Here is a tiny trained network, its code and every weight. The questions are about switching its units off for an input and a class, where a switched-off unit gives its printed mean instead of its output.

import numpy as np


def w(rows, s, z=0):
    codes = np.array(rows[::2]) - 128.0
    scale = np.full(codes.shape[1], s)
    scale[-1] = z or s
    return codes * scale


def norm(h):
    return h / np.sqrt((h * h).mean(-1, keepdims=True) + 1e-5)


def f(y):
    return y / 2 * (1 + np.tanh(0.7978845608 * (y + 0.044715 * y**3)))


def log_softmax(a):
    a = a - a.max(-1, keepdims=True)
    return a - np.log(np.exp(a).sum(-1, keepdims=True))


def net(x, mask):
    res = np.array(x, float).reshape(1, 3) / 4 @ E
    u = 0
    for l in range(2):
        y = f(norm(res) @ A[l][:, :-1].T + A[l][:, -1])
        res = res + np.where(mask[u : u + 16], y, B[l][:, -1]) @ B[l][:, :-1]
        u += 16
    return log_softmax(norm(res)[-1] @ U[:, :-1].T + U[:, -1])


A, B = {}, {}
E = w([
[113,91,1],'x0',
[170,157,127],'x1',
[22,145,124],'x2',
],0.0082)
A[0] = w([
[161,83,194,104],'L0N1',
[134,125,161,64],'L0N2',
[109,90,142,47],'L0N3',
[146,67,55,140],'L0N4',
[83,73,149,169],'L0N5',
[222,113,57,62],'L0N6',
[139,154,168,255],'L0N7',
[138,105,115,57],'L0N8',
[119,145,76,89],'L0N9',
[165,85,195,178],'L0N10',
[37,175,158,21],'L0N11',
[165,248,115,177],'L0N12',
[75,193,92,160],'L0N13',
[128,131,160,84],'L0N14',
[175,143,101,170],'L0N15',
[187,102,32,153],'L0N16',
],0.013,0.0022)
B[0] = w([
[41,214,132,177],'L0N1',
[166,58,138,133],'L0N2',
[98,169,150,120],'L0N3',
[125,171,118,219],'L0N4',
[171,248,65,149],'L0N5',
[100,182,134,240],'L0N6',
[118,117,73,180],'L0N7',
[194,116,153,128],'L0N8',
[116,64,120,151],'L0N9',
[178,89,13,194],'L0N10',
[113,116,83,182],'L0N11',
[1,121,101,173],'L0N12',
[132,179,62,164],'L0N13',
[88,144,152,135],'L0N14',
[38,172,104,173],'L0N15',
[143,81,97,254],'L0N16',
],0.0045,0.007)
A[1] = w([
[108,144,61,72],'L1N1',
[138,57,247,203],'L1N2',
[217,32,151,126],'L1N3',
[114,121,170,51],'L1N4',
[112,30,103,89],'L1N5',
[173,81,127,120],'L1N6',
[175,174,72,201],'L1N7',
[123,165,228,159],'L1N8',
[244,86,146,252],'L1N9',
[156,135,212,84],'L1N10',
[180,184,147,186],'L1N11',
[109,154,205,121],'L1N12',
[48,110,130,155],'L1N13',
[105,160,224,146],'L1N14',
[70,75,69,161],'L1N15',
[45,82,26,98],'L1N16',
],0.011,0.0031)
B[1] = w([
[165,121,127,188],'L1N1',
[112,57,81,148],'L1N2',
[101,177,144,145],'L1N3',
[91,111,109,118],'L1N4',
[97,114,135,134],'L1N5',
[93,149,90,131],'L1N6',
[109,152,199,215],'L1N7',
[151,105,42,172],'L1N8',
[2,162,96,182],'L1N9',
[144,104,119,143],'L1N10',
[109,171,109,160],'L1N11',
[128,85,80,153],'L1N12',
[172,153,165,167],'L1N13',
[180,144,74,169],'L1N14',
[99,144,170,203],'L1N15',
[142,107,138,254],'L1N16',
],0.0084,0.0077)
U = w([
[83,217,128,118],'0',
[190,83,53,142],'1',
[133,175,174,212],'2',
[186,150,243,105],'3',
[238,81,194,1],'4',
[247,65,197,1],'5',
],0.015,0.0089)

Each question gives the input, the list of numbers given to net, and the class t.
The units are the neurons (one row each of A and B). Each row of codes is followed by its name. A weight is (code - 128) times the scale printed after its matrix; where a second scale follows, it is the last column's (A, B and U).
mask holds one flag per neuron, layer by layer. A switched-off neuron (its flag False) gives its mean, the last column of its row in B, instead of its output. The means were averaged over made-up inputs and are rounded, as every weight is.
A unit's drop is (log p(t) with every unit on - log p(t) with that unit switched off) / (log p(t) with every unit on - log p(t) with every unit switched off).
The circuit of an input: a set's keep is (log p(t) with only the set's units on - log p(t) with every unit switched off) / (log p(t) with every unit on - log p(t) with every unit switched off). Starting from the 12 units with the biggest drops (on a tie, the unit counted first), units are removed one at a time, each time the one whose removal leaves the highest keep (on an exact tie, the one counted first), for as long as the keep stays at least 0.8.
circuit, biggest first: the units of the circuit, biggest drop first
unit that matters most: the unit with the biggest drop
top k neurons: the k neurons with the biggest drops, biggest first
top k neurons in layer l: the k neurons of layer l with the biggest drops, biggest first
drop when u is switched off: that unit's drop, to one decimal
input [-7,-2,-6], class 1: circuit, biggest first : L1N2, L1N8
input [-7,4,-6], class 1: unit that matters most : L1N8
input [3,8,-3], class 2: top 3 neurons : L0N6, L1N7, L1N9
input [2,-1,-3], class 3: top 4 neurons : L0N6, L0N15, L1N7, L0N10
input [1,2,-3], class 3: top 2 neurons : L1N9, L0N15
input [-8,3,7], class 1: top 2 neurons in layer 0 : L0N15, L0N6
input [4,5,0], class 2: top 2 neurons in layer 1 : L1N2, L1N12
input [-7,8,-8], class 0: top 2 neurons : L1N9, L0N10
input [3,5,1], class 2: top 2 neurons in layer 0 : L0N10, L0N15
input [8,-8,-8], class 0: top 2 neurons in layer 0 : L0N12, L0N10
input [-6,2,-7], class 0: top 2 neurons : L0N10, L1N9
input [0,1,-1], class 3: drop when L0N13 is switched off : 0.1
input [-8,7,7], class 1: drop when L1N12 is switched off : 0.2
input [-5,5,-7], class 0: circuit, biggest first : L1N9
input [-8,1,-7], class 1: drop when L0N1 is switched off : 0.2
